Below is a small trained network, with its code and all its weights. Each question gives an input and a class and asks what happens when units are switched off, that is, made to give their printed mean instead of their output.

import numpy as np


def w(rows, s, z=0):
    codes = np.array(rows[::2]) - 128.0
    scale = np.full(codes.shape[1], s)
    scale[-1] = z or s
    return codes * scale


def norm(h):
    return h / np.sqrt((h * h).mean(-1, keepdims=True) + 1e-5)


def f(y):
    return y / 2 * (1 + np.tanh(0.7978845608 * (y + 0.044715 * y**3)))


def log_softmax(a):
    a = a - a.max(-1, keepdims=True)
    return a - np.log(np.exp(a).sum(-1, keepdims=True))


def net(x, mask):
    res = np.array(x, float).reshape(1, 6) / 4 @ E
    u = 0
    for l in range(3):
        y = f(norm(res) @ A[l][:, :-1].T + A[l][:, -1])
        res = res + np.where(mask[u : u + 10], y, B[l][:, -1]) @ B[l][:, :-1]
        u += 10
    return log_softmax(norm(res)[-1] @ U[:, :-1].T + U[:, -1])


A, B = {}, {}
E = w([
[208,119,114,252],'x0',
[178,89,157,110],'x1',
[133,207,117,134],'x2',
[146,159,105,107],'x3',
[2,102,126,140],'x4',
[124,121,228,171],'x5',
],0.0055)
A[0] = w([
[69,191,115,99,211],'0.n0',
[82,205,146,187,117],'0.n1',
[75,99,114,130,128],'0.n2',
[103,88,227,239,1],'0.n3',
[164,96,156,191,119],'0.n4',
[117,121,68,94,103],'0.n5',
[169,202,187,151,194],'0.n6',
[110,236,165,113,96],'0.n7',
[254,25,147,80,59],'0.n8',
[110,153,172,64,172],'0.n9',
],0.0097,0.0043)
B[0] = w([
[61,185,181,155,254],'0.n0',
[177,100,154,238,200],'0.n1',
[28,168,76,134,162],'0.n2',
[73,3,216,216,211],'0.n3',
[94,48,71,118,195],'0.n4',
[73,93,154,131,151],'0.n5',
[103,193,87,230,248],'0.n6',
[171,208,235,233,181],'0.n7',
[175,101,128,20,230],'0.n8',
[42,216,219,82,210],'0.n9',
],0.0052,0.0039)
A[1] = w([
[189,121,120,147,84],'1.n0',
[98,93,139,89,84],'1.n1',
[139,129,168,2,168],'1.n2',
[109,35,184,165,68],'1.n3',
[146,191,167,57,227],'1.n4',
[173,87,134,101,1],'1.n5',
[127,95,81,210,162],'1.n6',
[218,101,123,149,35],'1.n7',
[226,93,114,83,202],'1.n8',
[207,86,225,104,105],'1.n9',
],0.0095,0.0045)
B[1] = w([
[158,169,87,121,136],'1.n0',
[73,193,160,177,132],'1.n1',
[132,114,188,89,238],'1.n2',
[89,129,108,253,185],'1.n3',
[153,68,193,190,253],'1.n4',
[121,156,151,157,112],'1.n5',
[100,186,83,70,246],'1.n6',
[102,166,62,105,147],'1.n7',
[161,74,129,92,216],'1.n8',
[40,16,90,87,173],'1.n9',
],0.0068,0.004)
A[2] = w([
[187,171,57,124,128],'2.n0',
[149,77,58,188,161],'2.n1',
[118,131,92,94,69],'2.n2',
[147,74,100,196,138],'2.n3',
[114,87,123,159,90],'2.n4',
[254,102,17,139,2],'2.n5',
[62,125,50,105,157],'2.n6',
[112,93,90,91,148],'2.n7',
[42,110,159,181,131],'2.n8',
[141,73,128,52,150],'2.n9',
],0.012,0.0061)
B[2] = w([
[171,93,167,157,171],'2.n0',
[70,77,155,98,208],'2.n1',
[64,162,106,107,116],'2.n2',
[2,44,193,109,182],'2.n3',
[43,163,91,118,137],'2.n4',
[188,99,49,218,181],'2.n5',
[196,195,105,92,179],'2.n6',
[156,172,98,97,153],'2.n7',
[207,127,55,54,253],'2.n8',
[208,177,130,146,183],'2.n9',
],0.008,0.0068)
U = w([
[212,154,171,101,174],'0',
[92,197,8,60,103],'1',
[6,168,230,24,3],'2',
[207,12,178,42,83],'3',
[239,42,24,195,103],'4',
[10,2,92,160,251],'5',
[113,197,169,215,187],'6',
],0.018,0.0041)

Each question gives the input, the list of numbers given to net, and the class t.
The units are the neurons (one row each of A and B). Each row of codes is followed by its name. A weight is (code - 128) times the scale printed after its matrix; where a second scale follows, it is the last column's (A, B and U).
mask holds one flag per neuron, layer by layer. A switched-off neuron (its flag False) gives its mean, the last column of its row in B, instead of its output. The means were averaged over made-up inputs and are rounded, as every weight is.
A unit's drop is (log p(t) with every unit on - log p(t) with that unit switched off) / (log p(t) with every unit on - log p(t) with every unit switched off).
The circuit of an input: a set's keep is (log p(t) with only the set's units on - log p(t) with every unit switched off) / (log p(t) with every unit on - log p(t) with every unit switched off). Starting from the 12 units with the biggest drops (on a tie, the unit counted first), units are removed one at a time, each time the one whose removal leaves the highest keep (on an exact tie, the one counted first), for as long as the keep stays at least 0.8.
units of the circuit, in order: the units of the circuit, biggest drop first
top k neurons: the k neurons with the biggest drops, biggest first
k most important neurons of layer l: the k neurons of layer l with the biggest drops, biggest first
drop when u is switched off: that unit's drop, to one decimal
input [-2,0,6,-2,-5,8], class 6: units of the circuit, in order -> (0.n6)
input [2,7,-4,8,5,-2], class 0: top 2 neurons -> (2.n9; 0.n3)
input [3,-8,6,-6,-6,-4], class 6: top 2 neurons -> (2.n8; 0.n8)
input [5,-3,-7,-5,8,-7], class 1: units of the circuit, in order -> (2.n6; 1.n6)
input [-6,3,-5,3,3,-5], class 2: 2 most important neurons of layer 0 -> (0.n9; 0.n6)
input [-4,-2,-2,0,-1,-5], class 2: top 3 neurons -> (0.n6; 1.n2; 0.n9)
input [6,0,-8,2,0,-1], class 5: 3 most important neurons of layer 2 -> (2.n3; 2.n1; 2.n8)
input [-4,1,7,7,-2,-4], class 0: top 2 neurons -> (2.n3; 1.n4)
input [-5,8,-2,0,3,0], class 2: top 3 neurons -> (0.n9; 1.n1; 2.n5)
input [-3,-7,-2,-6,8,4], class 1: 2 most important neurons of layer 2 -> (2.n8; 2.n3)
input [2,4,8,0,-1,7], class 5: 3 most important neurons of layer 0 -> (0.n3; 0.n4; 0.n0)
input [-8,-1,-1,0,-4,-4], class 2: 2 most important neurons of layer 0 -> (0.n9; 0.n0)
input [5,8,-7,-4,1,1], class 5: drop when 1.n3 is switched off -> 0.3
input [1,-5,2,-1,3,-1], class 1: units of the circuit, in order -> (2.n8)
input [3,2,-8,4,-4,7], class 5: drop when 1.n3 is switched off -> 0.2
input [-5,-7,-1,-7,-4,3], class 6: drop when 2.n3 is switched off -> 0.2
input [-5,-4,2,-7,-1,5], class 6: drop when 2.n1 is switched off -> 0.2
